Below is a small trained network, with its code and all its weights. Each question gives an input and a class and asks what happens when units are switched off, that is, made to give their printed mean instead of their output.

import numpy as np


def w(rows, s, z=0):
    codes = np.array(rows[::2]) - 128.0
    scale = np.full(codes.shape[1], s)
    scale[-1] = z or s
    return codes * scale


def f(y):
    return np.maximum(y, 0)


def log_softmax(a):
    a = a - a.max(-1, keepdims=True)
    return a - np.log(np.exp(a).sum(-1, keepdims=True))


def net(x, mask):
    res = np.array(x, float).reshape(1, 2) / 4 @ E
    y = f(res @ A[0][:, :-1].T + A[0][:, -1])
    res = res + np.where(mask, y, B[0][:, -1]) @ B[0][:, :-1]
    return log_softmax(res[-1] @ U[:, :-1].T + U[:, -1])


A, B = {}, {}
E = w([
[188,162,136,74,103,243,144,95,102,70,108,178],'x0',
[126,123,73,112,123,26,133,254,49,130,105,155],'x1',
],0.015)
A[0] = w([
[188,89,136,64,207,56,148,200,85,73,134,148,60],'n0',
[136,119,112,152,126,94,116,174,178,171,108,46,123],'n1',
[142,161,105,93,27,112,95,100,87,98,111,243,174],'n2',
[154,194,148,119,1,129,98,134,145,119,100,127,254],'n3',
[162,134,202,150,120,117,105,59,141,110,159,62,229],'n4',
[56,123,129,73,89,85,170,194,147,118,138,163,249],'n5',
[167,115,121,144,169,154,135,58,157,105,157,135,28],'n6',
[108,67,146,175,187,73,75,165,155,177,192,118,121],'n7',
[173,88,49,39,121,115,147,241,4,114,30,206,87],'n8',
[91,80,71,164,131,83,66,100,162,160,161,82,28],'n9',
[136,139,141,102,134,152,162,162,128,88,143,88,97],'n10',
[150,128,152,168,162,188,137,83,123,128,215,103,72],'n11',
[162,180,110,63,179,196,202,141,88,95,57,149,38],'n12',
[167,214,134,120,153,183,170,131,111,56,138,185,224],'n13',
],0.008,0.0076)
B[0] = w([
[122,77,147,50,157,189,130,130,216,69,89,59,190],'n0',
[172,199,95,156,86,144,119,177,202,176,178,187,179],'n1',
[133,176,62,164,81,74,73,156,190,147,170,95,189],'n2',
[165,125,102,222,114,58,111,116,167,195,149,83,193],'n3',
[79,89,106,131,147,113,118,47,188,154,116,57,215],'n4',
[122,91,117,199,163,129,71,38,114,106,96,44,211],'n5',
[168,112,150,39,126,179,190,153,204,68,84,132,169],'n6',
[162,166,82,149,137,123,201,123,163,162,215,116,200],'n7',
[132,97,155,105,174,151,114,84,255,109,113,90,249],'n8',
[166,166,131,46,154,191,228,236,239,103,136,215,167],'n9',
[116,147,107,128,171,105,157,152,140,199,144,226,138],'n10',
[146,55,135,96,162,99,157,126,179,61,120,109,183],'n11',
[144,241,57,110,189,131,246,206,192,82,204,204,181],'n12',
[161,116,106,171,161,107,106,148,96,171,193,110,224],'n13',
],0.009,0.017)
U = w([
[180,207,76,131,132,118,186,171,153,129,182,164,63],'0',
[130,61,174,56,172,151,154,76,167,30,81,98,72],'1',
[136,103,89,245,128,61,62,66,91,209,140,93,254],'2',
[160,169,171,121,108,147,81,118,99,134,76,203,109],'3',
[162,141,156,116,109,114,155,133,93,114,98,204,93],'4',
[142,133,105,108,124,111,141,141,78,82,124,180,90],'5',
[117,149,157,101,92,135,134,127,98,75,94,199,98],'6',
],0.013,0.0083)

Each question gives the input, the list of numbers given to net, and the class t.
The units are the neurons (one row each of A and B). Each row of codes is followed by its name. A weight is (code - 128) times the scale printed after its matrix; where a second scale follows, it is the last column's (A, B and U).
mask holds one flag per neuron, in row order. A switched-off neuron (its flag False) gives its mean, the last column of its row in B, instead of its output. The means were averaged over made-up inputs and are rounded, as every weight is.
A unit's drop is (log p(t) with every unit on - log p(t) with that unit switched off) / (log p(t) with every unit on - log p(t) with every unit switched off).
The circuit of an input: a set's keep is (log p(t) with only the set's units on - log p(t) with every unit switched off) / (log p(t) with every unit on - log p(t) with every unit switched off). Starting from the 12 units with the biggest drops (on a tie, the unit counted first), units are removed one at a time, each time the one whose removal leaves the highest keep (on an exact tie, the one counted first), for as long as the keep stays at least 0.8.
circuit, biggest first: the units of the circuit, biggest drop first
k most important neurons: the k neurons with the biggest drops, biggest first
drop of u: that unit's drop, to one decimal
input [2,-3], class 2: circuit, biggest first	n0, n9
input [-5,7], class 1: 2 most important neurons	n0, n8
input [-1,-3], class 2: 3 most important neurons	n8, n0, n9
input [-7,2], class 0: circuit, biggest first	n9
input [2,3], class 2: 2 most important neurons	n6, n9
input [-5,-6], class 1: 3 most important neurons	n4, n12, n13
input [-2,6], class 1: 2 most important neurons	n0, n8
input [-6,7], class 1: 4 most important neurons	n0, n8, n5, n12
input [-4,3], class 0: 4 most important neurons	n9, n4, n7, n1
input [-6,-6], class 0: 2 most important neurons	n8, n7
input [-4,-4], class 0: 2 most important neurons	n8, n5
input [-7,-8], class 1: 3 most important neurons	n4, n11, n12
input [-6,-7], class 1: 2 most important neurons	n4, n12
input [4,5], class 1: circuit, biggest first	n8
input [4,6], class 1: 2 most important neurons	n8, n0
input [-7,0], class 0: drop of n9	0.4
input [-2,0], class 2: drop of n12	0.3
input [8,-4], class 0: drop of n10	0.0
